Below is a small trained network, with its code and all its weights. Each question gives an input and a class and asks what happens when units are switched off, that is, made to give their printed mean instead of their output.

import numpy as np


def w(rows, s, z=0):
    codes = np.array(rows[::2]) - 128.0
    scale = np.full(codes.shape[1], s)
    scale[-1] = z or s
    return codes * scale


def f(y):
    return y / 2 * (1 + np.tanh(0.7978845608 * (y + 0.044715 * y**3)))


def log_softmax(a):
    a = a - a.max(-1, keepdims=True)
    return a - np.log(np.exp(a).sum(-1, keepdims=True))


def net(x, mask):
    res = np.array(x, float).reshape(1, 5) / 4 @ E
    y = f(res @ A[0][:, :-1].T + A[0][:, -1])
    res = res + np.where(mask, y, B[0][:, -1]) @ B[0][:, :-1]
    return log_softmax(res[-1] @ U[:, :-1].T + U[:, -1])


A, B = {}, {}
E = w([
[72,225,215,65,200,131,223,45,187,27],'x0',
[77,122,61,184,216,66,199,116,88,198],'x1',
[227,61,161,95,199,205,200,201,192,197],'x2',
[143,145,142,145,123,141,141,139,116,136],'x3',
[211,221,69,2,242,158,100,135,8,119],'x4',
],0.0054)
A[0] = w([
[42,230,65,173,18,71,77,50,40,62,111],'N0',
[171,72,70,161,37,146,50,187,67,193,63],'N1',
[92,168,183,103,163,136,156,111,180,34,19],'N2',
[168,80,58,148,60,133,90,170,91,156,6],'N3',
[191,102,223,60,27,230,46,121,135,39,114],'N4',
[74,67,179,222,56,83,131,175,253,128,85],'N5',
],0.0057,0.0026)
B[0] = w([
[169,76,189,87,86,218,99,193,108,166,254],'N0',
[93,203,172,100,126,109,237,25,175,171,221],'N1',
[134,182,184,58,93,122,165,68,168,189,176],'N2',
[80,166,230,106,131,69,179,66,186,146,170],'N3',
[104,121,43,157,160,199,86,3,92,42,220],'N4',
[167,219,84,162,248,113,53,206,120,56,232],'N5',
],0.0068,0.0057)
U = w([
[90,98,30,183,139,145,138,82,108,87,253],'0',
[80,198,199,80,40,43,227,55,232,180,55],'1',
[158,113,82,114,72,94,121,193,159,107,199],'2',
[177,50,209,103,66,203,105,254,164,164,153],'3',
[196,198,56,125,212,56,44,254,105,67,3],'4',
],0.0047,0.0034)

Each question gives the input, the list of numbers given to net, and the class t.
The units are the neurons (one row each of A and B). Each row of codes is followed by its name. A weight is (code - 128) times the scale printed after its matrix; where a second scale follows, it is the last column's (A, B and U).
mask holds one flag per neuron, in row order. A switched-off neuron (its flag False) gives its mean, the last column of its row in B, instead of its output. The means were averaged over made-up inputs and are rounded, as every weight is.
A unit's drop is (log p(t) with every unit on - log p(t) with that unit switched off) / (log p(t) with every unit on - log p(t) with every unit switched off).
The circuit of an input: a set's keep is (log p(t) with only the set's units on - log p(t) with every unit switched off) / (log p(t) with every unit on - log p(t) with every unit switched off). Starting from all 6 units, units are removed one at a time, each time the one whose removal leaves the highest keep (on an exact tie, the one counted first), for as long as the keep stays at least 0.8.
units of the circuit, in order: the units of the circuit, biggest drop first
top k neurons: the k neurons with the biggest drops, biggest first
drop when u is switched off: that unit's drop, to one decimal
input [-8,-8,4,6,0], class 0: top 3 neurons : [N4, N2, N0]
input [3,-7,6,5,5], class 0: top 3 neurons : [N4, N0, N5]
input [4,-7,1,4,-5], class 0: top 2 neurons : [N4, N0]
input [-4,-1,-5,-4,-1], class 3: units of the circuit, in order : [N0]
input [2,-5,-8,7,-3], class 3: top 2 neurons : [N0, N1]
input [-7,2,-3,-3,-6], class 1: top 3 neurons : [N1, N3, N4]
input [6,-6,-2,2,-7], class 4: top 3 neurons : [N5, N1, N3]
input [2,-8,0,-5,8], class 0: top 2 neurons : [N4, N5]
input [8,-8,3,-4,2], class 0: top 2 neurons : [N4, N1]
input [-6,1,-4,4,-2], class 1: top 3 neurons : [N1, N3, N4]
input [-6,-1,4,-6,-2], class 1: top 3 neurons : [N1, N3, N0]
input [-1,-7,5,0,0], class 0: drop when N0 is switched off : 0.2
input [2,-8,-3,1,-7], class 0: drop when N4 is switched off : 1.0
input [-5,-1,-8,1,8], class 3: drop when N4 is switched off : 0.1
